[[-11  40   2  33  62  34]
 [-12  30  -4  41  65  28]
 [-12  35  -1  37  64  31]
 [-13  27  -6  43  65  27]
 [-11  43   4  30  62  35]
 [-12  38   1  35  63  32]
 [-13  25  -7  45  65  25]] >> -11

[[-10 -29 -14  35 -14 -27]
 [ 38  25 -38  48  49  33]
 [-28 -39 -28 -17 -24  31]
 [-33 -14 -12 -29   2   4]
 [ 34  23 -33  42  45  31]
 [-17 -38 -11  46 -25 -43]
 [-12  -7  -3   6   1 -14]
 [-17 -22 -18 -11  -9   2]
 [ 49  32 -22  34  42  46]
 [-21 -28 -23 -26 -19  38]] >> -10

[[  4  10 -35  12  53  15 -16 -17 -12 -12  23 -15 -29   1 -24]
 [ 29  10 -14  12   4 -45  11   2 -28   4  15 -35 -29  10 -17]
 [-37  10   1   8 -16 -18  33 -11  -2 -20 -36  17 -29 -23   6]
 [  2  10 -65 -46  32 -15 -28  63 -19 -25 -14   1 -29 -31 -18]
 [  2  10 -14   1 -17 -12  36   9  -2  -3 -27  19 -29 -27   5]
 [ 63  10 -28  41 -12  -3  -9 -23 -31  26 -10  -1 -29  26 -12]] >> 4

[[  0   2  64 -27  37  -9  -5   1 -19  22  -2   7  39]
 [-22 -20  30 -26 -13   1  13   6 -34  23 -30  27 -53]
 [ -9 -13 -23 -20  40 -10 -21 -30 -39 -56 -20 -45 -35]
 [ 12  32 -18  29  59   5  17  12  -9 -16  -5  11  39]
 [ 12  12  50  31 -22   8  19   7  50 -27   9   5 -59]
 [-26 -11 -23  15 -46 -33   8  14 -25  60 -11  -4 -15]
 [ 25   7 -21  37  48 -27  16  -2  -9   8  12  55 -43]] >> 0

[[ 5 20  8 21  2  9]
 [ 2 17  6  8  4  3]
 [ 1  1  1  1  0  1]
 [ 2 22 12  4  0  1]
 [ 3  4  4  4  1  3]
 [ 3 13  7  2  0  0]
 [ 1 11 14 10  2  2]
 [ 5 50 37 19  0  3]
 [ 5 14 16 15  1  5]
 [ 6 17  8 18  1 10]] >> 5

[[-10  15   9  -7  -3 -15  16 -14  -5  19   0  10 -44  35 -20]
 [ 54  35  23  -5  10  -2 -29 -39  34  31   0 -32  27  -6  31]
 [ -2   0   4   9  -3  12  15  -1  -5  -3  -2 -22  -4   9  -1]
 [  2   4  -4  -5   5   5 -14  18   1   0   3  -1  -4  -4   2]
 [ 19  25  11  15  21 -41 -40 -22  18  23  22   4  10  10  11]
 [-25 -33  20  26 -35  -2  40  12 -27 -32 -27  12  -8  15 -22]
 [ -9 -15  15  16 -15   7   8 -22  -8 -15 -13  -1  -3   6  -8]
 [ 33  33  16  32  14 -37 -27   5  20  25  21 -36  31  11  27]] >> -10

[[-19 -14   8  10 -12 -12 -15  -2 -19  22   3  10  14 -21]
 [  0 -14 -12  -4   6  -8 -18 -23   8 -12  14 -10 -40 -16]
 [-30 -17 -17 -12 -19   5 -17   9  16 -24 -20  -3   9  -2]
 [ 10 -12   2  19   7   9  -7  11   1 -15 -31 -37 -11 -29]
 [-18 -19   4  -6 -13 -19   1   1 -25  24   2  19  35   3]
 [ -3 -14 -11  -9  -6 -27 -26  23   1 -12 -29  24  12  11]
 [ -7   8   7  -7  -8  -2   8 -12 -27  19   3   1  16   0]
 [ -5 -32  34  16  34  -4   6  30 -21  38  -8 -15 -14  -1]
 [ 10  13 -19  10 -16  -3  -5 -14  11 -10   6   5   4 -16]
 [ -9  -1 -34 -26   2 -14 -21 -16  28 -21  17  15 -47  18]
 [-21 -24  -7 -21  -9  -6  12   3  -9   2  -7   1  30  19]
 [ 11  17  -5  -1   3  22  13   1  13 -21 -12 -24  -8   2]] >> -19

[[ 30  -4  -7  -9 -21 -40 -25]
 [ 30  -1  -3  -7 -26 -39 -27]
 [ 26  -7 -11 -19 -37 -39 -26]
 [ 30 -57  31   5 -23 -32  15]
 [ 31 -16  -5 -15 -19 -46 -29]
 [ 48 -18  -4  12 -35 -11  -6]
 [ 44 -17 -13   9  -3 -14 -14]
 [ 34  12   3   2 -31 -44 -26]
 [ 38  12  -3   4 -17 -37 -36]] >> 30

[[-23 -26  -2   0 -22 -36  19 -11 -41  37 -23  37  -7   9]
 [  6  -2  11  13 -22 -24 -30  38  51 -32  16  -5  34 -19]
 [  5  15  24  -1  29  43 -23  31  49 -14  21 -21  18 -17]
 [ 21   5  18  27  -6  20  -1 -11  28 -13 -47 -25 -14  56]
 [ -4  14 -13 -23   5  14 -11 -54 -33  24  -3  13 -49   5]
 [-28  52   3  31 -11  28 -37  -5  23  24  -7 -25  12 -17]
 [ 30 -61 -35  -2 -19 -18  17  18  -6 -22   0  24  17 -38]] >> -23
